Below is a small trained network, with its code and all its weights. Each question gives an input and a class and asks what happens when units are switched off, that is, made to give their printed mean instead of their output.

import numpy as np


def w(rows, s, z=0):
    codes = np.array(rows[::2]) - 128.0
    scale = np.full(codes.shape[1], s)
    scale[-1] = z or s
    return codes * scale


def norm(h):
    return h / np.sqrt((h * h).mean(-1, keepdims=True) + 1e-5)


def f(y):
    return y / 2 * (1 + np.tanh(0.7978845608 * (y + 0.044715 * y**3)))


def log_softmax(a):
    a = a - a.max(-1, keepdims=True)
    return a - np.log(np.exp(a).sum(-1, keepdims=True))


def net(x, mask):
    res = np.array(x, float).reshape(1, 6) / 4 @ E
    u = 0
    for l in range(3):
        y = f(norm(res) @ A[l][:, :-1].T + A[l][:, -1])
        res = res + np.where(mask[u : u + 5], y, B[l][:, -1]) @ B[l][:, :-1]
        u += 5
    return log_softmax(norm(res)[-1] @ U[:, :-1].T + U[:, -1])


A, B = {}, {}
E = w([
[147,118,91],'x0',
[173,155,144],'x1',
[62,68,225],'x2',
[8,58,99],'x3',
[159,95,36],'x4',
[5,254,41],'x5',
],0.0057)
A[0] = w([
[121,155,67,70],'0.n1',
[175,141,105,8],'0.n2',
[225,95,158,252],'0.n3',
[148,120,23,80],'0.n4',
[143,216,1,100],'0.n5',
],0.0096,0.0031)
B[0] = w([
[133,131,82,143],'0.n1',
[33,148,150,123],'0.n2',
[196,88,147,254],'0.n3',
[102,109,160,166],'0.n4',
[161,141,1,228],'0.n5',
],0.007,0.0057)
A[1] = w([
[122,77,253,255],'1.n1',
[86,81,219,204],'1.n2',
[61,23,23,125],'1.n3',
[78,22,214,206],'1.n4',
[80,40,138,95],'1.n5',
],0.006,0.0025)
B[1] = w([
[184,52,195,254],'1.n1',
[131,189,215,193],'1.n2',
[70,2,179,190],'1.n3',
[211,190,119,231],'1.n4',
[98,167,192,144],'1.n5',
],0.0063,0.0035)
A[2] = w([
[140,123,107,1],'2.n1',
[129,255,6,209],'2.n2',
[99,126,189,101],'2.n3',
[147,9,9,196],'2.n4',
[202,202,177,94],'2.n5',
],0.0078,0.0035)
B[2] = w([
[65,43,135,102],'2.n1',
[128,206,9,255],'2.n2',
[108,177,118,134],'2.n3',
[176,121,152,242],'2.n4',
[144,119,115,164],'2.n5',
],0.013,0.0049)
U = w([
[224,58,183,237],'0',
[68,71,164,60],'1',
[111,139,7,212],'2',
[104,74,140,1],'3',
],0.016,0.0063)

Each question gives the input, the list of numbers given to net, and the class t.
The units are the neurons (one row each of A and B). Each row of codes is followed by its name. A weight is (code - 128) times the scale printed after its matrix; where a second scale follows, it is the last column's (A, B and U).
mask holds one flag per neuron, layer by layer. A switched-off neuron (its flag False) gives its mean, the last column of its row in B, instead of its output. The means were averaged over made-up inputs and are rounded, as every weight is.
A unit's drop is (log p(t) with every unit on - log p(t) with that unit switched off) / (log p(t) with every unit on - log p(t) with every unit switched off).
The circuit of an input: a set's keep is (log p(t) with only the set's units on - log p(t) with every unit switched off) / (log p(t) with every unit on - log p(t) with every unit switched off). Starting from the 12 units with the biggest drops (on a tie, the unit counted first), units are removed one at a time, each time the one whose removal leaves the highest keep (on an exact tie, the one counted first), for as long as the keep stays at least 0.8.
circuit, biggest first: the units of the circuit, biggest drop first
k most important neurons: the k neurons with the biggest drops, biggest first
drop of u: that unit's drop, to one decimal
input [0,-8,-1,1,7,0], class 0: 3 most important neurons => [1.n3, 2.n4, 2.n2]
input [6,-5,0,6,0,1], class 1: 3 most important neurons => [1.n3, 2.n2, 0.n3]
input [8,-7,4,4,-6,3], class 1: circuit, biggest first => [2.n2]
input [4,2,5,5,8,4], class 1: circuit, biggest first => [1.n3, 2.n2]
input [3,4,1,4,-7,3], class 3: 2 most important neurons => [0.n5, 2.n2]
input [-1,-5,8,2,4,1], class 1: 2 most important neurons => [0.n3, 2.n4]
input [5,-2,3,1,-5,2], class 1: 2 most important neurons => [0.n3, 2.n2]
input [-6,1,4,3,1,1], class 1: 2 most important neurons => [0.n3, 2.n4]
input [8,3,8,5,7,6], class 1: 3 most important neurons => [1.n3, 2.n2, 0.n5]
input [5,-7,0,4,-5,-2], class 1: 2 most important neurons => [0.n3, 2.n4]
input [-3,3,7,7,8,4], class 1: drop of 2.n2 => 0.3
input [-1,3,2,7,-2,1], class 1: drop of 0.n3 => 0.2
input [4,-7,-4,8,-2,-4], class 0: drop of 0.n3 => -0.1
input [-4,3,-2,8,4,-3], class 0: most important neuron => [1.n4]
